Below are the code and all the weights of a small trained network. Each question names an input and a class and asks about switching units off, where a switched-off unit gives its printed mean instead of its output.

import numpy as np


def w(rows, s, z=0):
    codes = np.array(rows[::2]) - 128.0
    scale = np.full(codes.shape[1], s)
    scale[-1] = z or s
    return codes * scale


def norm(h):
    return h / np.sqrt((h * h).mean(-1, keepdims=True) + 1e-5)


def f(y):
    return y / 2 * (1 + np.tanh(0.7978845608 * (y + 0.044715 * y**3)))


def log_softmax(a):
    a = a - a.max(-1, keepdims=True)
    return a - np.log(np.exp(a).sum(-1, keepdims=True))


def net(x, mask):
    res = np.array(x, float).reshape(1, 5) / 4 @ E
    u = 0
    for l in range(2):
        y = f(norm(res) @ A[l][:, :-1].T + A[l][:, -1])
        res = res + np.where(mask[u : u + 14], y, B[l][:, -1]) @ B[l][:, :-1]
        u += 14
    return log_softmax(norm(res)[-1] @ U[:, :-1].T + U[:, -1])


A, B = {}, {}
E = w([
[102,15,125,112,148,124,128,174,120,137],'x0',
[146,184,202,143,193,77,217,142,78,103],'x1',
[168,111,182,99,203,152,42,95,96,194],'x2',
[17,115,111,1,158,191,141,189,179,91],'x3',
[77,168,174,204,201,135,81,136,103,78],'x4',
],0.0066)
A[0] = w([
[21,14,68,93,147,199,221,195,169,85,126],'0.n0',
[47,144,102,101,87,133,176,211,124,91,58],'0.n1',
[126,99,76,151,27,141,165,88,155,112,36],'0.n2',
[223,14,104,50,78,153,184,5,146,247,70],'0.n3',
[111,141,156,62,198,181,192,71,175,40,70],'0.n4',
[83,46,214,180,182,63,82,174,55,103,106],'0.n5',
[157,160,192,155,198,143,154,138,104,122,2],'0.n6',
[61,226,195,53,209,110,230,167,183,132,150],'0.n7',
[214,157,139,89,63,73,205,134,136,128,102],'0.n8',
[166,186,163,117,174,113,141,82,61,127,57],'0.n9',
[66,108,122,39,182,254,9,148,185,158,69],'0.n10',
[172,61,140,44,101,140,131,96,97,217,56],'0.n11',
[143,184,112,175,115,156,204,20,144,173,89],'0.n12',
[25,135,68,111,75,136,101,121,143,118,8],'0.n13',
],0.0066,0.004)
B[0] = w([
[79,177,193,167,64,21,167,168,238,77,254],'0.n0',
[177,118,199,187,61,92,134,204,167,125,179],'0.n1',
[76,63,164,148,95,40,189,105,93,182,163],'0.n2',
[139,161,102,99,103,182,59,148,219,169,223],'0.n3',
[99,167,214,188,134,57,203,167,117,157,167],'0.n4',
[143,151,170,229,151,230,89,143,133,176,199],'0.n5',
[181,80,110,120,143,152,176,109,80,80,150],'0.n6',
[102,170,201,163,134,118,129,193,102,30,235],'0.n7',
[113,54,110,69,136,133,78,51,166,90,176],'0.n8',
[126,152,164,86,117,132,157,156,47,90,164],'0.n9',
[103,112,54,3,47,134,135,12,111,227,231],'0.n10',
[153,198,109,142,57,134,144,111,188,123,171],'0.n11',
[71,74,135,70,148,213,139,118,132,86,163],'0.n12',
[176,104,172,143,181,71,193,114,82,104,150],'0.n13',
],0.0068,0.0071)
A[1] = w([
[50,87,123,123,141,32,157,255,130,181,95],'1.n0',
[166,118,122,20,107,90,147,90,116,195,72],'1.n1',
[145,109,132,211,176,136,130,161,99,156,96],'1.n2',
[88,149,134,141,178,140,70,180,180,159,51],'1.n3',
[116,99,156,141,165,115,131,97,65,105,126],'1.n4',
[90,151,86,138,184,169,127,173,140,79,161],'1.n5',
[126,110,82,126,74,104,159,32,133,143,203],'1.n6',
[99,47,51,142,70,88,114,106,160,141,146],'1.n7',
[135,141,186,121,210,124,136,109,27,115,4],'1.n8',
[162,185,118,80,116,136,157,195,148,103,90],'1.n9',
[120,152,137,69,160,169,151,136,123,72,87],'1.n10',
[131,72,60,165,153,154,81,155,165,124,178],'1.n11',
[105,119,125,61,92,110,171,176,134,77,24],'1.n12',
[111,135,145,192,168,136,125,112,45,163,39],'1.n13',
],0.0095,0.0022)
B[1] = w([
[140,244,202,128,38,109,153,177,182,116,233],'1.n0',
[33,227,137,89,116,144,77,36,116,173,226],'1.n1',
[153,168,115,98,192,166,108,164,112,112,193],'1.n2',
[114,25,112,158,111,134,80,118,136,162,144],'1.n3',
[133,89,72,115,161,130,159,102,158,61,169],'1.n4',
[171,116,118,140,112,136,126,112,199,188,140],'1.n5',
[87,93,84,61,152,141,69,60,59,101,248],'1.n6',
[9,212,189,77,228,136,105,131,66,113,254],'1.n7',
[188,167,91,81,195,60,160,158,136,62,213],'1.n8',
[75,131,136,119,48,53,102,156,130,75,172],'1.n9',
[155,187,145,203,132,84,145,229,134,87,151],'1.n10',
[117,154,152,104,154,164,169,208,190,172,159],'1.n11',
[254,66,158,189,74,140,137,144,88,102,206],'1.n12',
[159,109,36,67,160,129,188,146,132,108,200],'1.n13',
],0.0076,0.0064)
U = w([
[162,100,104,173,142,194,110,159,160,209,121],'0',
[135,36,93,142,89,128,152,84,98,93,109],'1',
[67,151,106,55,126,145,93,60,127,165,148],'2',
[142,27,68,181,79,45,190,139,79,241,11],'3',
[113,154,181,138,65,78,169,183,162,105,137],'4',
[179,136,97,127,207,135,161,162,107,88,138],'5',
[143,29,92,183,88,66,229,116,87,251,5],'6',
],0.019,0.024)

Each question gives the input, the list of numbers given to net, and the class t.
The units are the neurons (one row each of A and B). Each row of codes is followed by its name. A weight is (code - 128) times the scale printed after its matrix; where a second scale follows, it is the last column's (A, B and U).
mask holds one flag per neuron, layer by layer. A switched-off neuron (its flag False) gives its mean, the last column of its row in B, instead of its output. The means were averaged over made-up inputs and are rounded, as every weight is.
A unit's drop is (log p(t) with every unit on - log p(t) with that unit switched off) / (log p(t) with every unit on - log p(t) with every unit switched off).
The circuit of an input: a set's keep is (log p(t) with only the set's units on - log p(t) with every unit switched off) / (log p(t) with every unit on - log p(t) with every unit switched off). Starting from the 12 units with the biggest drops (on a tie, the unit counted first), units are removed one at a time, each time the one whose removal leaves the highest keep (on an exact tie, the one counted first), for as long as the keep stays at least 0.8.
units of the circuit, in order: the units of the circuit, biggest drop first
most important unit: the unit with the biggest drop
k most important neurons: the k neurons with the biggest drops, biggest first
k most important neurons of layer l: the k neurons of layer l with the biggest drops, biggest first
drop of u: that unit's drop, to one decimal
input [-3,5,0,3,6], class 5: units of the circuit, in order : 0.n0, 1.n8
input [-4,8,0,5,8], class 5: units of the circuit, in order : 0.n0, 1.n8
input [7,-1,3,1,6], class 0: units of the circuit, in order : 0.n5
input [3,0,5,2,8], class 0: units of the circuit, in order : 0.n5, 1.n3
input [-5,7,3,1,-5], class 5: units of the circuit, in order : 0.n0, 0.n10
input [-3,-2,0,5,2], class 4: 2 most important neurons : 0.n7, 0.n0
input [1,-7,-4,5,7], class 4: 2 most important neurons : 0.n0, 0.n1
input [-4,6,5,-2,-4], class 5: 2 most important neurons : 0.n10, 0.n0
input [-8,3,7,-8,-4], class 2: 2 most important neurons of layer 0 : 0.n7, 0.n5
input [-2,-1,-1,0,8], class 5: 2 most important neurons : 0.n3, 0.n0
input [5,-7,-4,8,-5], class 4: 2 most important neurons of layer 0 : 0.n0, 0.n1
input [-4,-1,-2,-6,3], class 1: 2 most important neurons : 0.n7, 0.n5
input [-8,4,5,6,-8], class 4: 2 most important neurons : 0.n7, 1.n10
input [-8,5,-6,-8,-5], class 2: 2 most important neurons : 0.n7, 0.n8
input [-6,-7,-6,6,-2], class 4: units of the circuit, in order : 0.n0
input [-2,7,-7,-6,-6], class 2: 3 most important neurons of layer 0 : 0.n8, 0.n7, 0.n0
input [1,4,-2,-4,-1], class 5: 3 most important neurons : 0.n10, 0.n0, 1.n8
input [5,-2,0,5,-4], class 4: 3 most important neurons of layer 0 : 0.n0, 0.n1, 0.n8
input [8,-1,3,6,7], class 4: drop of 0.n0 : 2.4
input [2,-2,7,-6,6], class 5: most important unit : 0.n3
input [7,-7,6,-8,0], class 0: drop of 0.n10 : 0.2
input [7,3,8,-4,-4], class 0: drop of 0.n10 : 0.1
